Below is a small trained network, with its code and all its weights. Each question gives an input and a target symbol and asks what happens when units are switched off, that is, made to give their printed mean instead of their output.

import numpy as np


def w(rows, s, z=0):
    codes = np.array(rows[::2]) - 128.0
    scale = np.full(codes.shape[1], s)
    scale[-1] = z or s
    return codes * scale


def f(y):
    return np.maximum(y, 0)


def softmax(a):
    e = np.exp(a - a.max(-1, keepdims=True))
    return e / e.sum(-1, keepdims=True)


def log_softmax(a):
    a = a - a.max(-1, keepdims=True)
    return a - np.log(np.exp(a).sum(-1, keepdims=True))


def net(x, mask):
    ids = ['ΠΦαβγδεζηθλμξσψω'.index(c) for c in x.split()]
    T = len(ids)
    res = E[ids] + P[:T]
    u = 0
    for l in range(2):
        q, k, v = (res @ M[l].T for M in (Q, K, V))
        z = softmax(np.where(np.tri(T) > 0, q @ k.T / 4**0.5, -1e9)) @ v
        res = res + np.where(mask[u], z, O[l][:, -1]) @ O[l][:, :-1]
        u += 1
        y = f(res @ A[l][:, :-1].T + A[l][:, -1])
        res = res + np.where(mask[u : u + 12], y, B[l][:, -1]) @ B[l][:, :-1]
        u += 12
    return log_softmax(res[-1] @ U[:, :-1].T + U[:, -1])


Q, K, V, O, A, B = {}, {}, {}, {}, {}, {}
E = w([
[149,109,74,179,116,127,133],'Π',
[91,112,147,105,187,130,206],'Φ',
[170,179,146,101,90,87,151],'α',
[147,157,113,74,87,168,77],'β',
[113,110,144,143,83,201,167],'γ',
[140,178,102,116,144,153,152],'δ',
[149,140,249,120,171,126,142],'ε',
[140,128,127,121,117,85,217],'ζ',
[121,119,84,102,129,235,92],'η',
[93,85,169,100,191,110,88],'θ',
[128,85,106,144,34,200,84],'λ',
[87,40,96,106,109,111,185],'μ',
[115,111,126,139,224,183,93],'ξ',
[122,72,166,145,137,69,129],'σ',
[97,87,59,53,138,139,163],'ψ',
[133,93,103,93,61,89,135],'ω',
],0.021)
P = w([
[195,76,124,103,173,190,180],'0',
[42,176,175,200,92,127,144],'1',
[152,90,145,2,65,96,28],'2',
[39,183,162,201,93,124,140],'3',
[152,79,166,14,60,107,53],'4',
[37,185,162,205,93,124,141],'5',
[146,79,159,8,59,113,53],'6',
[40,188,164,207,98,121,136],'7',
[156,95,164,13,61,111,56],'8',
[34,194,157,200,91,123,143],'9',
[156,88,176,10,54,124,66],'10',
[30,193,156,208,92,121,137],'11',
],0.0099)
Q[0] = w([
[185,134,134,159,97,112,113],'0.h1',
[177,72,141,129,152,114,148],'0.h1',
[155,106,186,1,143,180,130],'0.h1',
[216,74,138,155,121,147,64],'0.h1',
],0.01)
K[0] = w([
[176,141,131,141,76,95,116],'0.h1',
[195,13,185,150,144,98,127],'0.h1',
[255,42,132,46,183,251,244],'0.h1',
[191,53,157,188,118,165,45],'0.h1',
],0.0077)
V[0] = w([
[151,142,117,142,112,153,166],'0.h1',
[156,156,217,2,49,174,157],'0.h1',
[124,64,45,176,94,91,135],'0.h1',
[190,93,146,94,165,81,119],'0.h1',
],0.0052)
O[0] = w([
[174,90,116,167,179,150,138,150],'0.h1',
[228,255,81,91,146,86,64,252],'0.h1',
[144,91,208,86,57,162,200,85],'0.h1',
[184,56,154,88,208,114,167,105],'0.h1',
],0.0057,0.0024)
A[0] = w([
[24,105,121,114,139,51,122,149],'0.n1',
[68,157,122,215,159,104,183,116],'0.n2',
[105,141,60,107,175,195,213,66],'0.n3',
[61,164,133,185,249,117,121,2],'0.n4',
[150,66,146,82,122,89,109,10],'0.n5',
[99,219,128,106,80,149,98,85],'0.n6',
[139,211,151,163,232,116,255,51],'0.n7',
[176,101,94,222,26,226,187,209],'0.n8',
[228,133,164,121,147,134,131,148],'0.n9',
[112,156,106,154,134,158,183,151],'0.n10',
[180,74,158,65,147,115,165,137],'0.n11',
[208,60,101,88,89,153,110,58],'0.n12',
],0.0093,0.0038)
B[0] = w([
[196,187,120,47,93,199,153,254],'0.n1',
[138,200,183,136,150,60,158,233],'0.n2',
[190,133,147,184,114,193,116,194],'0.n3',
[99,101,230,87,165,169,138,205],'0.n4',
[94,160,113,179,165,174,171,194],'0.n5',
[23,50,110,163,197,130,115,220],'0.n6',
[162,110,155,164,164,77,50,201],'0.n7',
[132,142,1,110,166,103,176,224],'0.n8',
[142,83,85,67,195,104,95,190],'0.n9',
[162,158,110,194,160,126,107,189],'0.n10',
[62,88,43,164,167,111,71,234],'0.n11',
[128,148,196,109,241,87,170,215],'0.n12',
],0.009,0.0057)
Q[1] = w([
[129,140,141,58,88,221,89],'1.h1',
[38,200,183,217,123,205,134],'1.h1',
[188,29,87,116,247,158,119],'1.h1',
[106,167,88,143,98,192,174],'1.h1',
],0.011)
K[1] = w([
[166,89,146,71,104,209,109],'1.h1',
[57,215,175,148,79,165,92],'1.h1',
[167,32,82,176,254,204,136],'1.h1',
[125,139,73,137,61,195,151],'1.h1',
],0.013)
V[1] = w([
[59,84,156,128,139,159,141],'1.h1',
[107,166,150,79,137,104,75],'1.h1',
[141,170,118,103,128,246,127],'1.h1',
[147,96,147,212,126,146,91],'1.h1',
],0.014)
O[1] = w([
[36,211,109,191,153,194,15,111],'1.h1',
[174,168,72,92,101,55,19,76],'1.h1',
[112,144,103,10,123,254,78,254],'1.h1',
[148,19,127,216,97,235,117,164],'1.h1',
],0.0096,0.0038)
A[1] = w([
[179,107,162,66,128,118,176,116],'1.n1',
[104,141,170,137,4,87,140,54],'1.n2',
[126,135,60,130,160,122,160,104],'1.n3',
[110,156,65,145,127,135,96,253],'1.n4',
[158,85,120,119,66,163,108,125],'1.n5',
[186,194,195,121,134,124,123,72],'1.n6',
[159,121,181,190,106,142,138,110],'1.n7',
[107,173,158,207,164,159,155,53],'1.n8',
[108,168,200,128,86,98,104,113],'1.n9',
[112,141,141,193,143,75,148,184],'1.n10',
[192,94,102,104,192,112,96,97],'1.n11',
[121,149,94,160,52,107,153,64],'1.n12',
],0.013,0.0071)
B[1] = w([
[154,175,169,232,92,133,41,251],'1.n1',
[35,158,58,80,48,189,92,148],'1.n2',
[94,108,228,125,135,99,60,192],'1.n3',
[119,60,118,139,145,115,128,235],'1.n4',
[84,193,79,99,141,75,207,176],'1.n5',
[63,101,135,228,149,135,187,190],'1.n6',
[58,103,148,108,148,31,72,185],'1.n7',
[115,173,85,123,75,146,208,220],'1.n8',
[206,34,179,93,87,167,199,185],'1.n9',
[224,148,61,108,144,176,86,240],'1.n10',
[102,143,131,93,52,125,182,206],'1.n11',
[133,98,208,1,119,36,129,143],'1.n12',
],0.0087,0.017)
U = w([
[206,171,157,78,246,101,139,196],'Π',
[133,115,205,199,191,136,136,93],'Φ',
[200,67,67,54,116,130,105,137],'α',
[89,110,140,150,134,110,5,150],'β',
[112,196,106,94,167,106,217,102],'γ',
[184,188,68,190,170,151,97,180],'δ',
[212,29,158,153,159,152,63,104],'ε',
[142,151,137,161,89,101,42,45],'ζ',
[136,94,66,104,92,182,109,25],'η',
[209,31,167,29,215,168,141,253],'θ',
[67,58,119,140,107,64,148,100],'λ',
[67,226,180,168,134,104,87,48],'μ',
[193,143,188,190,132,222,1,41],'ξ',
[164,97,123,133,5,175,141,175],'σ',
[198,222,104,63,135,189,80,90],'ψ',
[75,165,97,67,80,72,112,107],'ω',
],0.0063,0.0054)

Each question gives the input, a string of symbols that net reads in full, and the target symbol t.
The units are the heads (4 rows each of Q, K, V and O) and the neurons (one row each of A and B). Each row of codes is followed by its name. A weight is (code - 128) times the scale printed after its matrix; where a second scale follows, it is the last column's (O, A, B and U).
mask holds one flag per unit, layer by layer, with each layer's heads first. A switched-off unit (its flag False) gives its mean, the last column of its rows in O or B, instead of its output. The means were averaged over made-up inputs and are rounded, as every weight is.
A unit's drop is (log p(t) with every unit on - log p(t) with that unit switched off) / (log p(t) with every unit on - log p(t) with every unit switched off).
The circuit of an input: a set's keep is (log p(t) with only the set's units on - log p(t) with every unit switched off) / (log p(t) with every unit on - log p(t) with every unit switched off). Starting from the 12 units with the biggest drops (on a tie, the unit counted first), units are removed one at a time, each time the one whose removal leaves the highest keep (on an exact tie, the one counted first), for as long as the keep stays at least 0.8.
units of the circuit, in order: the units of the circuit, biggest drop first
unit that matters most: the unit with the biggest drop
top k neurons: the k neurons with the biggest drops, biggest first
top k neurons in layer l: the k neurons of layer l with the biggest drops, biggest first
input α Π Φ, target ζ: units of the circuit, in order => [1.h1; 1.n1; 0.h1; 0.n9]
input λ ψ δ Π σ θ δ, target μ: top 2 neurons => [0.n8; 1.n1]
input γ δ δ ψ ξ Φ ξ, target ξ: top neuron in layer 0 => [0.n8]
input δ δ θ δ ψ δ δ α Φ α δ λ, target λ: top 2 neurons => [0.n6; 0.n1]
input σ δ θ ψ δ ψ, target ψ: units of the circuit, in order => [1.h1; 0.n1; 0.n3]
input ψ ε Φ ω ψ, target θ: top 2 neurons => [0.n3; 0.n11]
input α λ ψ ψ θ σ δ ω ψ, target ζ: units of the circuit, in order => [0.n9; 1.h1; 1.n1; 0.h1]
input δ δ δ σ Φ Π ψ θ Π λ ζ, target σ: top 3 neurons => [1.n1; 1.n11; 0.n3]
input θ Π σ Φ θ ζ, target ζ: top 3 neurons in layer 1 => [1.n1; 1.n10; 1.n2]
input δ γ η, target σ: top 2 neurons in layer 0 => [0.n7; 0.n3]
input Φ σ ε θ λ ω ψ μ, target μ: top 3 neurons => [0.n1; 1.n1; 0.n8]
input δ δ δ θ δ, target σ: top 4 neurons => [1.n1; 1.n11; 0.n7; 0.n3]
input γ ζ μ δ θ, target ξ: top 3 neurons in layer 0 => [0.n8; 0.n6; 0.n3]
input δ ω Φ δ γ γ θ ω Π δ, target δ: top 2 neurons => [1.n10; 0.n6]
input δ δ δ δ Φ Φ ψ θ δ θ, target θ: top 2 neurons => [1.n9; 1.n1]
input σ λ δ δ σ θ ψ, target δ: top 2 neurons in layer 1 => [1.n10; 1.n8]
input θ ψ Φ γ σ, target β: top 2 neurons in layer 0 => [0.n11; 0.n2]
input ω δ θ ξ, target ξ: top neuron => [0.n4]
input ζ ξ Π ξ σ, target ε: top 2 neurons => [1.n10; 0.n7]
input Φ θ θ, target λ: top neuron => [0.n7]
input ω ω δ Π ψ, target Π: top 4 neurons => [0.n11; 0.n12; 0.n1; 1.n10]
input β μ ξ δ Φ δ ω, target ω: top 2 neurons in layer 1 => [1.n11; 1.n10]
input σ ξ δ δ η η δ σ σ δ ζ, target δ: top 2 neurons => [1.n10; 0.n11]
input μ Π θ γ δ δ δ, target γ: top 3 neurons => [1.n8; 1.n1; 0.n8]
input δ Π δ μ β σ σ σ ξ, target σ: top 3 neurons in layer 0 => [0.n7; 0.n6; 0.n3]
input ω ξ α δ ζ γ β σ Π ψ γ, target Π: top 2 neurons in layer 0 => [0.n1; 0.n12]
input ψ θ Π ξ σ δ σ δ ξ, target θ: unit that matters most => 0.n3
input θ ξ δ Φ ω β ξ θ, target θ: top 2 neurons in layer 0 => [0.n1; 0.n4]
